The rows lie along a hidden order. The number after each row says roughly how far along it the row is, from 0 to 15. A new part has a new order.
+0.56, -0.56, -0.04, -0.01, +0.21, -0.70, -0.23, +0.10, -0.79, -0.06, +0.05, +0.01, +0.06, +1.09, -0.18, +0.24, -0.10, -0.15, -0.17, -0.21, -0.29, +0.28, +0.03, +0.17, -0.19, -0.09, -0.20, +0.04, -0.18, -0.61, -0.48, -0.06, +0.68, -0.04, -0.12, +0.56, -0.24, -0.63, -0.59, +0.51, -0.61, -0.63, +0.20, +0.23, -0.03, +0.03, +0.34, -0.55, -0.23, +1.67, -0.06, -0.09, +0.14, -0.07, +0.16, +0.77, -0.49, -0.36, -0.02, -0.62, -1.55, -0.40, -0.02, +0.32, -0.04, +0.26, +0.29, +0.26, -0.37, -0.70, -0.27, -2.18, +0.95, +0.15, +0.61, -0.66, +0.14, +0.22	0
+0.52, +1.38, -0.03, +0.59, -0.37, -0.95, -0.76, -0.11, +1.71, -0.35, -0.48, +0.19, -0.13, -0.84, -0.60, -0.31, +0.22, +0.99, +0.18, -0.61, +0.06, +0.17, -0.46, +0.25, +0.18, -0.01, +0.29, -0.09, +0.30, +0.16, +0.48, +1.08, +0.59, -0.66, +0.18, +0.86, -0.19, +0.07, -1.64, +1.21, -0.72, +1.25, -0.15, -0.79, +0.07, +0.73, -0.45, +1.31, +0.09, +2.47, +0.05, +1.18, +0.02, -0.04, +0.33, -3.92, +0.05, -0.15, +0.05, +1.39, +2.00, -0.18, +0.77, +0.53, +0.50, +0.51, -0.40, -0.50, +0.79, +1.14, +4.69, +0.10, +1.37, +0.23, +0.69, -0.82, +0.31, +1.32	4
+0.45, +2.55, +0.17, +0.56, -0.34, +0.08, +0.30, -0.41, +2.43, +0.09, -0.41, +0.30, -0.18, -3.29, -0.41, -0.53, +0.21, +1.51, +1.01, -0.43, +0.57, -0.81, -0.42, -0.09, +0.16, -0.08, -0.12, +0.17, +0.38, -0.27, +0.66, +0.96, +0.27, +0.03, +0.33, +0.80, +0.09, +0.20, -2.02, +1.27, -1.15, +0.48, -0.41, -0.18, +0.14, +0.22, -1.48, +2.67, +0.14, +3.58, -0.11, +0.84, -0.02, -0.27, +0.10, -5.51, +0.92, -0.38, -0.20, +1.80, +1.16, +0.06, -0.56, +0.81, +0.10, +0.81, -0.53, -0.52, +0.87, +0.40, +2.26, +0.13, +2.06, +0.43, -0.01, -0.50, +0.36, +0.67	8
-0.13, +1.39, +0.11, +0.41, -0.29, -1.03, -1.28, +0.02, -0.10, -0.14, -0.26, +0.15, -0.06, -0.58, -0.65, -0.40, -0.06, +1.11, +0.56, -0.54, -0.28, +0.78, +0.14, +0.53, +0.65, +0.23, +0.05, -0.11, +0.72, -0.25, +1.20, -1.05, +0.71, -1.12, +0.46, +1.14, -0.29, +0.31, -1.63, +0.70, -1.00, +0.53, -0.19, -0.83, -0.07, -0.02, +0.44, +1.14, -0.28, +1.38, -0.01, +0.67, +0.32, +0.21, +0.28, -2.03, -0.68, -0.45, -0.43, +0.68, +0.52, -0.14, +0.80, +0.62, +0.36, +0.65, -0.44, -0.01, +0.78, +1.82, +3.02, -1.91, +1.94, +0.05, -0.10, -0.71, +0.44, +0.91	15
+1.39, -1.90, +0.07, +0.04, +0.38, -1.73, -0.94, +0.73, -3.52, +0.31, +0.09, -0.07, +0.40, +2.70, -0.62, +0.65, -0.11, -0.79, -0.61, -0.45, -1.46, +0.60, -0.07, +0.67, -0.97, -0.49, -0.23, -0.03, -0.36, -1.60, -1.31, -0.07, +1.64, +0.31, -0.36, +1.11, -0.93, -1.56, -1.91, +0.32, -0.80, -1.46, +0.13, +0.82, -0.12, -0.46, +1.55, -2.07, -0.20, +0.99, +0.02, -1.39, +0.20, +0.38, +0.19, +1.80, -1.55, -0.54, -0.63, -0.33, -3.35, -0.91, -0.25, +0.17, +0.04, +0.33, +0.70, +0.50, -0.65, -0.68, -1.61, -3.23, +1.90, +0.26, +1.61, -1.08, -0.10, +0.37	0
+1.46, +0.00, +0.27, +0.14, +0.22, -1.07, -0.57, +0.35, -1.21, +0.27, +0.06, +0.21, +0.24, -0.09, -0.38, +0.08, -0.17, +0.24, +0.56, -0.40, -0.64, -0.19, -0.16, +0.19, -0.63, -0.29, -0.32, +0.22, -0.07, -1.40, -0.82, -0.04, +1.51, +0.49, -0.05, +1.71, -0.58, -1.21, -2.54, +0.58, -1.23, -1.57, -0.03, +0.78, -0.01, -0.62, +0.47, -0.01, -0.08, +2.60, +0.01, -1.03, +0.15, +0.17, +0.14, -2.05, -0.39, -0.76, -0.66, +0.79, -3.49, -0.80, -0.92, +0.60, -0.28, +0.63, +0.34, +0.12, -0.51, -0.65, -4.34, -3.44, +2.66, +0.49, +0.49, -1.12, +0.03, +0.43	7
-1.23, -2.02, -0.06, -0.26, +0.46, -2.04, -2.72, +0.76, -7.44, -0.35, +0.57, -0.41, +0.21, +5.04, -0.64, +0.86, -0.54, -0.63, -1.41, -0.35, -1.84, +3.02, +1.21, +1.97, +0.67, +0.46, -0.27, -0.47, +0.75, -0.75, +0.86, -4.23, +0.79, -2.21, +0.02, +0.99, -0.73, +0.21, +0.28, -1.02, -0.16, -0.24, +0.52, -0.72, -0.41, -0.49, +3.13, -3.44, -1.02, -1.70, +0.17, -1.29, +0.56, +0.66, +0.20, +7.19, -2.71, -0.83, -0.67, -1.01, -2.44, -0.55, +2.33, +0.07, +0.53, -0.27, +0.51, +1.02, -0.75, +2.52, +1.13, -6.66, +1.43, -0.40, +0.37, -1.33, +0.41, +0.04	14
-0.07, +1.59, +0.22, +0.39, -0.04, -0.17, -0.39, -0.18, +0.24, -0.29, -0.01, +0.06, -0.02, -1.41, -0.18, +0.04, -0.08, +0.76, +0.81, -0.59, +0.18, +0.01, +0.09, +0.36, +0.33, -0.09, -0.42, +0.20, +0.60, -0.45, +0.41, -0.65, +0.30, -0.49, +0.13, +1.18, -0.18, +0.07, -1.65, +0.72, -1.22, +0.26, +0.04, +0.16, +0.08, +0.04, -0.21, +1.34, -0.03, +3.82, +0.09, -0.19, -0.10, -0.19, +0.10, -2.45, +0.08, -0.87, -0.54, +2.23, -0.57, -0.33, +0.08, +0.97, -0.01, +0.67, -0.20, +0.03, +0.19, +0.73, -0.69, -2.73, +3.04, +0.39, -0.40, -1.54, +0.47, +0.22	8
-0.23, +0.69, +0.31, +0.28, +0.13, +0.93, +0.84, -0.15, -1.20, +0.50, +0.11, +0.00, +0.10, -2.47, -0.07, +0.46, +0.22, -0.11, +0.64, -0.13, +0.12, -0.74, -0.23, +0.20, -0.44, -0.38, -0.76, +0.23, +0.29, -0.72, -0.21, +0.27, -0.48, +0.37, -0.23, +0.37, -0.01, +0.18, -1.51, +0.18, -0.85, -0.89, -0.26, +1.10, +0.06, -0.49, -0.26, +1.54, +0.55, +2.91, +0.08, -1.51, -0.43, -0.02, -0.16, -2.68, +0.57, -0.73, -1.03, +2.44, -0.08, +0.05, -1.40, +0.52, -0.45, +0.35, -0.17, +0.22, -0.45, -0.18, -0.31, -1.82, +2.04, +0.32, -0.46, -0.61, +0.01, -0.53	7
+0.07, -2.67, +0.18, -0.37, +0.55, -1.64, -2.00, +0.94, -8.34, +1.12, +0.61, -0.18, +0.40, +3.68, -0.78, +1.15, -0.21, -1.25, -1.08, -0.06, -2.31, +2.08, +0.98, +1.84, -0.69, -0.11, -0.84, -0.35, +0.16, -1.94, -0.11, -3.05, +0.78, -0.79, -0.26, +0.75, -0.83, -0.62, -1.14, -0.75, -0.50, -2.82, -0.23, +0.66, -0.32, -1.42, +2.67, -2.99, -0.64, -1.87, -0.13, -1.71, +0.73, +0.77, +0.00, +5.22, -2.07, -0.89, -1.19, -1.35, -4.26, -0.21, -0.47, -0.09, -0.19, -0.13, +0.65, +1.43, -1.45, +0.43, -1.03, -5.87, +1.31, -0.18, +1.03, -0.23, -0.05, +0.77	14
-0.26, -1.00, +0.00, +0.00, +0.03, -2.32, -2.57, +0.78, -5.74, -0.61, +0.22, -0.23, +0.27, +3.07, -0.56, +0.29, -0.35, -0.20, -0.45, -0.44, -1.09, +2.18, +0.65, +1.44, +0.42, +0.24, +0.31, -0.29, +0.69, -0.35, +0.61, -2.38, +1.20, -1.42, +0.09, +1.33, -0.80, -0.13, -0.95, -0.50, -0.34, +0.79, +0.37, -0.88, -0.28, -0.20, +2.89, -2.11, -0.40, -1.27, +0.34, -0.99, +0.34, +0.76, +0.28, +2.51, -2.27, -0.52, -0.48, +0.62, -0.83, -0.72, +2.24, +0.03, +0.63, -0.01, +0.22, +0.59, +0.18, +2.17, +0.17, -3.53, +1.87, -0.15, +0.49, -1.60, +0.23, +0.76	14
+1.56, +2.17, -0.04, +0.43, -0.36, -1.63, -0.59, -0.15, +2.03, +0.20, -0.71, +0.51, -0.28, -1.11, -0.94, -0.66, +0.12, +1.67, +0.93, -0.54, +0.00, +0.15, -0.14, -0.04, +0.28, +0.13, +0.24, -0.04, +0.25, -0.53, +0.82, +0.83, +1.31, -0.29, +0.64, +1.25, -0.09, -0.33, -2.23, +2.19, -1.44, -0.52, -0.61, -1.06, +0.07, +0.34, -0.66, +1.47, -0.58, +2.70, -0.52, +2.84, +0.68, -0.05, +0.49, -4.16, +0.23, -0.03, +0.29, -0.90, +0.67, +0.11, -0.08, +0.77, +0.35, +0.73, -0.48, -0.42, +1.08, +0.21, +6.47, -0.46, +1.09, +0.30, +0.64, +0.23, +0.47, +1.51	9
-0.54, -2.17, -0.12, -0.22, +0.33, -1.22, -1.56, +0.55, -5.93, +0.66, +0.26, -0.24, +0.16, +3.37, -0.76, +1.03, +0.06, -1.14, -1.55, -0.10, -1.68, +1.84, +0.73, +1.42, -0.28, +0.06, -0.44, -0.48, +0.23, -0.83, +0.59, -1.91, -0.07, -1.02, -0.26, -0.08, -0.37, +0.12, +0.04, -0.48, +0.00, -1.14, -0.12, +0.01, -0.25, -0.46, +1.71, -2.60, -0.49, -1.61, -0.05, -0.41, +0.49, +0.47, +0.05, +4.38, -1.65, -0.29, -0.67, -1.40, -0.93, +0.22, -0.03, -0.15, +0.12, -0.36, +0.39, +0.78, -0.86, +0.71, +4.11, -3.84, -0.04, -0.38, +1.12, -0.07, +0.12, -0.18	5
